Here is a tiny trained network, its code and every weight. The questions are about switching its units off for an input and a target symbol, where a switched-off unit gives its printed mean instead of its output.

import numpy as np


def w(rows, s, z=0):
    codes = np.array(rows[::2]) - 128.0
    scale = np.full(codes.shape[1], s)
    scale[-1] = z or s
    return codes * scale


def norm(h):
    return h / np.sqrt((h * h).mean(-1, keepdims=True) + 1e-5)


def f(y):
    return np.maximum(y, 0)


def softmax(a):
    e = np.exp(a - a.max(-1, keepdims=True))
    return e / e.sum(-1, keepdims=True)


def log_softmax(a):
    a = a - a.max(-1, keepdims=True)
    return a - np.log(np.exp(a).sum(-1, keepdims=True))


def net(x, mask):
    ids = ['ΔΞΦΩαβγεηθλμπτψ'.index(c) for c in x.split()]
    T = len(ids)
    res = E[ids] + P[:T]
    u = 0
    for l in range(3):
        q, k, v = (norm(res) @ M[l].T for M in (Q, K, V))
        z = softmax(np.where(np.tri(T) > 0, q @ k.T / 2**0.5, -1e9)) @ v
        res = res + np.where(mask[u], z, O[l][:, -1]) @ O[l][:, :-1]
        u += 1
        y = f(norm(res) @ A[l][:, :-1].T + A[l][:, -1])
        res = res + np.where(mask[u : u + 4], y, B[l][:, -1]) @ B[l][:, :-1]
        u += 4
    return log_softmax(norm(res)[-1] @ U[:, :-1].T + U[:, -1])


Q, K, V, O, A, B = {}, {}, {}, {}, {}, {}
E = w([
[198,183,145,116,108,162,178,97,126,107,143],'Δ',
[63,114,183,90,123,160,91,172,161,100,193],'Ξ',
[216,89,119,156,166,78,94,113,83,159,131],'Φ',
[112,155,132,174,146,82,180,97,141,100,163],'Ω',
[127,97,63,174,118,163,105,235,130,70,195],'α',
[97,126,109,166,46,136,147,172,80,107,82],'β',
[199,112,94,145,152,157,211,132,162,170,80],'γ',
[117,195,7,104,187,148,121,159,122,75,94],'ε',
[76,88,94,155,185,159,33,44,212,140,164],'η',
[217,186,173,124,117,133,104,170,96,163,172],'θ',
[85,86,26,164,84,137,169,96,74,193,158],'λ',
[111,119,102,220,123,57,122,82,85,56,174],'μ',
[63,130,173,139,97,143,128,100,141,216,122],'π',
[193,107,156,69,73,17,137,154,195,77,50],'τ',
[73,130,114,126,169,32,165,170,169,160,185],'ψ',
],0.018)
P = w([
[168,74,5,126,140,43,126,136,51,182,151],'0',
[163,41,86,167,194,44,82,123,36,209,118],'1',
[173,33,94,160,180,31,60,148,27,232,106],'2',
[166,60,83,169,180,36,61,142,37,251,110],'3',
[169,47,70,159,152,40,68,160,39,227,103],'4',
[143,63,54,158,155,50,82,168,63,218,92],'5',
[149,73,56,161,115,66,92,169,60,206,94],'6',
[148,95,27,154,133,78,101,184,78,199,112],'7',
[141,109,25,139,131,89,129,194,80,176,117],'8',
[127,101,44,131,124,91,138,209,63,178,124],'9',
[134,87,34,143,126,85,153,219,92,188,118],'10',
[143,123,17,113,120,108,159,213,84,210,123],'11',
[168,118,22,126,126,126,140,232,101,195,118],'12',
[146,115,22,119,102,129,131,247,88,184,122],'13',
],0.003)
Q[0] = w([
[67,158,243,67,159,149,58,24,253,171,197],'L0H0',
[163,98,182,177,175,159,65,38,56,90,88],'L0H0',
],0.0062)
K[0] = w([
[41,175,158,156,119,254,63,81,161,226,248],'L0H0',
[158,183,109,247,144,214,95,49,51,89,127],'L0H0',
],0.0056)
V[0] = w([
[87,136,162,71,60,118,61,111,254,177,87],'L0H0',
[107,153,97,176,171,175,188,168,55,161,205],'L0H0',
],0.0045)
O[0] = w([
[104,130,224,254,180,146,73,107,60,134,85,143],'L0H0',
[127,83,92,65,3,119,175,86,147,150,158,8],'L0H0',
],0.0069,0.0015)
A[0] = w([
[174,130,55,125,244,149,107,185,84,136,67,79],'L0N0',
[136,94,144,51,169,71,204,230,247,126,11,20],'L0N1',
[200,99,142,190,211,186,134,70,231,155,85,70],'L0N2',
[175,77,206,58,79,16,122,141,224,53,2,2],'L0N3',
],0.0066,0.0053)
B[0] = w([
[28,254,106,24,93,69,171,109,189,85,96,253],'L0N0',
[174,172,123,12,70,70,10,169,120,246,128,200],'L0N1',
[151,53,166,120,247,162,175,133,114,88,57,189],'L0N2',
[193,42,177,206,88,75,21,45,245,67,147,178],'L0N3',
],0.0066,0.004)
Q[1] = w([
[153,71,131,119,100,62,2,140,138,123,203],'L1H0',
[21,134,188,183,153,168,131,67,188,182,96],'L1H0',
],0.0089)
K[1] = w([
[89,43,169,139,113,15,36,147,222,87,79],'L1H0',
[68,209,112,181,254,143,127,191,42,172,150],'L1H0',
],0.0086)
V[1] = w([
[127,188,190,155,33,131,16,64,253,173,98],'L1H0',
[73,145,111,114,114,159,116,98,179,184,135],'L1H0',
],0.0059)
O[1] = w([
[221,135,86,2,107,121,148,147,199,227,115,3],'L1H0',
[72,194,142,81,147,28,155,190,164,165,35,32],'L1H0',
],0.0053,0.00049)
A[1] = w([
[100,255,164,53,79,142,147,120,83,94,9,94],'L1N0',
[129,181,80,159,127,242,170,185,108,39,130,100],'L1N1',
[159,61,58,72,120,107,163,90,140,165,112,6],'L1N2',
[209,183,180,145,111,168,131,188,98,100,181,2],'L1N3',
],0.007,0.005)
B[1] = w([
[177,178,119,199,131,179,60,36,140,128,67,225],'L1N0',
[171,44,137,68,117,193,134,163,223,80,145,253],'L1N1',
[104,105,153,78,161,194,79,155,27,156,186,166],'L1N2',
[101,171,42,254,155,162,12,197,154,147,137,147],'L1N3',
],0.0079,0.005)
Q[2] = w([
[86,169,29,67,86,150,195,80,1,141,22],'L2H0',
[209,127,139,221,30,224,127,65,28,72,54],'L2H0',
],0.0087)
K[2] = w([
[66,107,34,120,134,170,152,115,37,202,142],'L2H0',
[134,132,63,168,112,252,156,160,119,116,44],'L2H0',
],0.012)
V[2] = w([
[112,17,147,3,45,121,147,73,195,112,175],'L2H0',
[86,136,163,144,250,141,241,244,65,92,172],'L2H0',
],0.0041)
O[2] = w([
[120,140,219,174,171,160,122,48,155,39,2,220],'L2H0',
[144,113,38,7,189,88,196,143,130,133,176,4],'L2H0',
],0.0054,0.0036)
A[2] = w([
[187,180,150,121,109,113,109,146,160,81,84,44],'L2N0',
[101,130,98,123,137,132,248,69,139,141,105,90],'L2N1',
[156,117,171,141,129,106,113,114,156,177,123,102],'L2N2',
[141,91,191,139,60,133,136,129,142,110,121,3],'L2N3',
],0.013,0.0068)
B[2] = w([
[56,122,222,98,163,113,151,55,90,144,204,253],'L2N0',
[136,159,231,157,198,160,163,134,133,116,76,209],'L2N1',
[124,111,68,159,56,172,186,84,135,112,158,217],'L2N2',
[54,171,116,83,65,129,85,185,2,96,85,199],'L2N3',
],0.011,0.0044)
U = w([
[122,128,76,181,41,160,174,107,226,184,93,154],'Δ',
[185,109,176,115,86,67,56,112,173,127,84,208],'Ξ',
[157,150,174,77,93,209,144,71,112,118,254,3],'Φ',
[16,131,73,136,150,3,129,188,155,168,117,114],'Ω',
[48,53,111,130,136,186,197,107,71,183,171,14],'α',
[178,95,115,80,183,82,67,110,21,104,177,102],'β',
[195,125,193,116,155,84,243,157,132,94,82,219],'γ',
[67,196,55,62,135,125,111,61,181,83,114,64],'ε',
[220,107,119,63,148,170,113,166,119,176,22,200],'η',
[151,126,63,210,96,62,141,77,125,54,181,122],'θ',
[62,95,196,70,161,145,54,185,140,149,185,72],'λ',
[176,71,63,116,107,180,147,185,214,62,146,183],'μ',
[89,8,60,133,193,129,53,84,176,158,65,76],'π',
[189,195,96,192,130,130,42,198,120,173,127,177],'τ',
[106,155,128,79,32,138,115,186,53,87,61,111],'ψ',
],0.0091,0.0041)

Each question gives the input, a string of symbols that net reads in full, and the target symbol t.
The units are the heads (2 rows each of Q, K, V and O) and the neurons (one row each of A and B). Each row of codes is followed by its name. A weight is (code - 128) times the scale printed after its matrix; where a second scale follows, it is the last column's (O, A, B and U).
mask holds one flag per unit, layer by layer, with each layer's heads first. A switched-off unit (its flag False) gives its mean, the last column of its rows in O or B, instead of its output. The means were averaged over made-up inputs and are rounded, as every weight is.
A unit's drop is (log p(t) with every unit on - log p(t) with that unit switched off) / (log p(t) with every unit on - log p(t) with every unit switched off).
The circuit of an input: a set's keep is (log p(t) with only the set's units on - log p(t) with every unit switched off) / (log p(t) with every unit on - log p(t) with every unit switched off). Starting from the 12 units with the biggest drops (on a tie, the unit counted first), units are removed one at a time, each time the one whose removal leaves the highest keep (on an exact tie, the one counted first), for as long as the keep stays at least 0.8.
circuit, biggest first: the units of the circuit, biggest drop first
unit that matters most: the unit with the biggest drop
k most important neurons: the k neurons with the biggest drops, biggest first
top k neurons in layer l: the k neurons of layer l with the biggest drops, biggest first
drop of u: that unit's drop, to one decimal
input ε ψ Ω τ α μ, target β: unit that matters most	L1H0
input Ξ β Ξ ψ η β ψ π ε λ β τ α μ, target β: top 2 neurons in layer 1	(L1N2 L1N1)
input λ λ β τ η ε η β ψ, target Δ: circuit, biggest first	(L0N3 L2N2 L1H0 L2H0)
input Ω β Ξ α ψ α Φ Ω β θ π, target Δ: circuit, biggest first	(L2N2 L2N0)
input α η Δ Ω Ω η ε η τ μ η Φ, target η: circuit, biggest first	(L1H0 L0N3)
input θ τ β, target τ: circuit, biggest first	(L0H0 L2H0)
input β Ω ε β π λ η β τ Δ, target μ: 4 most important neurons	(L1N3 L1N1 L0N0 L0N1)
input ε λ ε Ξ Ξ Ω η γ Φ θ, target τ: top 2 neurons in layer 1	(L1N3 L1N1)
input β β λ α β τ Ξ Ω Ξ Φ ψ β ψ θ, target Φ: 2 most important neurons	(L0N3 L2N0)
input β α θ τ ε β Ω Ξ Ξ, target ψ: top 2 neurons in layer 2	(L2N3 L2N0)
input τ β α, target λ: 3 most important neurons	(L0N0 L2N0 L0N3)
input β τ Φ, target η: 3 most important neurons	(L1N2 L0N3 L2N0)
input Ω γ ψ Ξ π α β π θ θ, target τ: 2 most important neurons	(L1N3 L0N0)
input ε β α Ω τ ε β β Δ, target μ: top 2 neurons in layer 1	(L1N1 L1N3)
input Ω ε τ ψ η Ω θ, target Φ: circuit, biggest first	(L2N2)
input Ξ Δ θ Ω β ε η β β τ λ, target Ω: top 2 neurons in layer 0	(L0N0 L0N2)
input β α τ α β β τ α α τ Δ π, target α: top 2 neurons in layer 0	(L0N1 L0N0)
input β τ θ π Ω α, target λ: 3 most important neurons	(L0N0 L2N0 L1N1)
input ε π α Ω α μ β π β π α Ω τ Ξ, target ψ: 2 most important neurons	(L2N3 L0N0)
input η ε ε π, target Δ: unit that matters most	L2N2
input Ξ ψ Ω ε μ θ μ π τ η ψ λ, target Ω: drop of L1H0	0.1
input λ τ η θ β ε ψ, target Δ: drop of L0N3	0.6
input Ω μ α Ω Ω ψ τ β, target τ: drop of L2H0	0.4
input γ β μ Ω Ω, target γ: drop of L0N0	0.0
